Here is a tiny trained network, its code and every weight. The questions are about switching its units off for an input and a class, where a switched-off unit gives its printed mean instead of its output.

import numpy as np


def w(rows, s, z=0):
    codes = np.array(rows[::2]) - 128.0
    scale = np.full(codes.shape[1], s)
    scale[-1] = z or s
    return codes * scale


def f(y):
    return y / 2 * (1 + np.tanh(0.7978845608 * (y + 0.044715 * y**3)))


def log_softmax(a):
    a = a - a.max(-1, keepdims=True)
    return a - np.log(np.exp(a).sum(-1, keepdims=True))


def net(x, mask):
    res = np.array(x, float).reshape(1, 8) / 4 @ E
    y = f(res @ A[0][:, :-1].T + A[0][:, -1])
    res = res + np.where(mask, y, B[0][:, -1]) @ B[0][:, :-1]
    return log_softmax(res[-1] @ U[:, :-1].T + U[:, -1])


A, B = {}, {}
E = w([
[148,83,112,162,166,90,132,166,129,120],'x0',
[54,171,41,195,151,217,254,76,124,123],'x1',
[25,74,104,205,71,174,87,205,178,203],'x2',
[125,149,146,114,123,199,89,122,123,117],'x3',
[137,152,73,123,119,109,116,164,163,91],'x4',
[174,77,110,141,176,115,141,150,106,155],'x5',
[79,58,195,165,146,125,115,95,85,115],'x6',
[85,152,142,136,138,134,103,144,117,109],'x7',
],0.0085)
A[0] = w([
[95,63,80,113,108,107,154,125,163,162,42],'n1',
[134,136,82,143,113,198,176,102,119,106,61],'n2',
[94,162,86,85,126,142,137,136,185,157,3],'n3',
[111,90,160,89,106,99,151,144,120,92,91],'n4',
[79,111,63,116,189,200,193,107,134,99,86],'n5',
[121,184,103,222,143,170,254,114,93,83,91],'n6',
[150,175,133,75,221,92,162,100,108,120,132],'n7',
[193,168,142,161,176,95,153,72,75,7,115],'n8',
[167,162,146,96,124,81,69,140,111,186,155],'n9',
[131,125,119,86,96,115,171,86,93,4,138],'n10',
[157,66,138,115,137,144,141,127,106,117,170],'n11',
[128,127,129,124,102,133,65,130,101,87,97],'n12',
[83,82,90,186,78,151,95,160,180,223,151],'n13',
],0.0085,0.0028)
B[0] = w([
[53,183,106,125,207,138,111,201,176,136,148],'n1',
[137,111,194,126,131,88,106,105,162,150,189],'n2',
[123,153,117,158,166,168,126,222,163,159,150],'n3',
[154,119,148,40,133,129,142,167,140,158,143],'n4',
[147,55,180,147,66,123,221,208,90,64,219],'n5',
[186,122,183,129,60,3,222,224,192,87,255],'n6',
[135,185,60,144,120,204,137,100,172,235,222],'n7',
[38,165,38,148,169,180,99,68,140,159,250],'n8',
[157,65,155,82,90,93,184,163,133,47,202],'n9',
[120,86,102,165,102,175,138,54,111,105,208],'n10',
[103,94,98,113,115,121,122,144,105,86,156],'n11',
[191,168,135,65,96,99,119,183,106,96,153],'n12',
[92,205,69,204,153,157,141,63,46,205,241],'n13',
],0.0075,0.009)
U = w([
[65,153,1,191,120,152,131,59,147,204,255],'0',
[166,50,176,112,41,26,155,199,173,103,1],'1',
],0.0075,0.0012)

Each question gives the input, the list of numbers given to net, and the class t.
The units are the neurons (one row each of A and B). Each row of codes is followed by its name. A weight is (code - 128) times the scale printed after its matrix; where a second scale follows, it is the last column's (A, B and U).
mask holds one flag per neuron, in row order. A switched-off neuron (its flag False) gives its mean, the last column of its row in B, instead of its output. The means were averaged over made-up inputs and are rounded, as every weight is.
A unit's drop is (log p(t) with every unit on - log p(t) with that unit switched off) / (log p(t) with every unit on - log p(t) with every unit switched off).
The circuit of an input: a set's keep is (log p(t) with only the set's units on - log p(t) with every unit switched off) / (log p(t) with every unit on - log p(t) with every unit switched off). Starting from the 12 units with the biggest drops (on a tie, the unit counted first), units are removed one at a time, each time the one whose removal leaves the highest keep (on an exact tie, the one counted first), for as long as the keep stays at least 0.8.
units of the circuit, in order: the units of the circuit, biggest drop first
top k neurons: the k neurons with the biggest drops, biggest first
drop when u is switched off: that unit's drop, to one decimal
input [-4,-6,7,-7,-6,7,4,6], class 0: units of the circuit, in order => [n13]
input [3,6,-4,8,-4,7,-5,6], class 1: top 2 neurons => [n6; n5]
input [3,6,4,4,8,-2,1,8], class 1: top 2 neurons => [n6; n5]
input [0,-4,5,1,-1,7,3,8], class 0: top 2 neurons => [n13; n6]
input [-8,-5,-5,-7,6,-4,0,-8], class 0: top 2 neurons => [n6; n8]
input [-5,-7,-7,5,0,4,6,6], class 0: top 4 neurons => [n8; n6; n7; n5]
input [-1,-6,7,2,-7,0,7,7], class 0: top 2 neurons => [n13; n6]
input [8,-1,-3,6,-7,0,0,-7], class 0: top 2 neurons => [n6; n5]
input [-5,-5,-7,-8,-3,7,-7,1], class 0: top 2 neurons => [n7; n8]
input [-2,-4,-6,0,-1,7,7,5], class 0: drop when n8 is switched off => 0.2
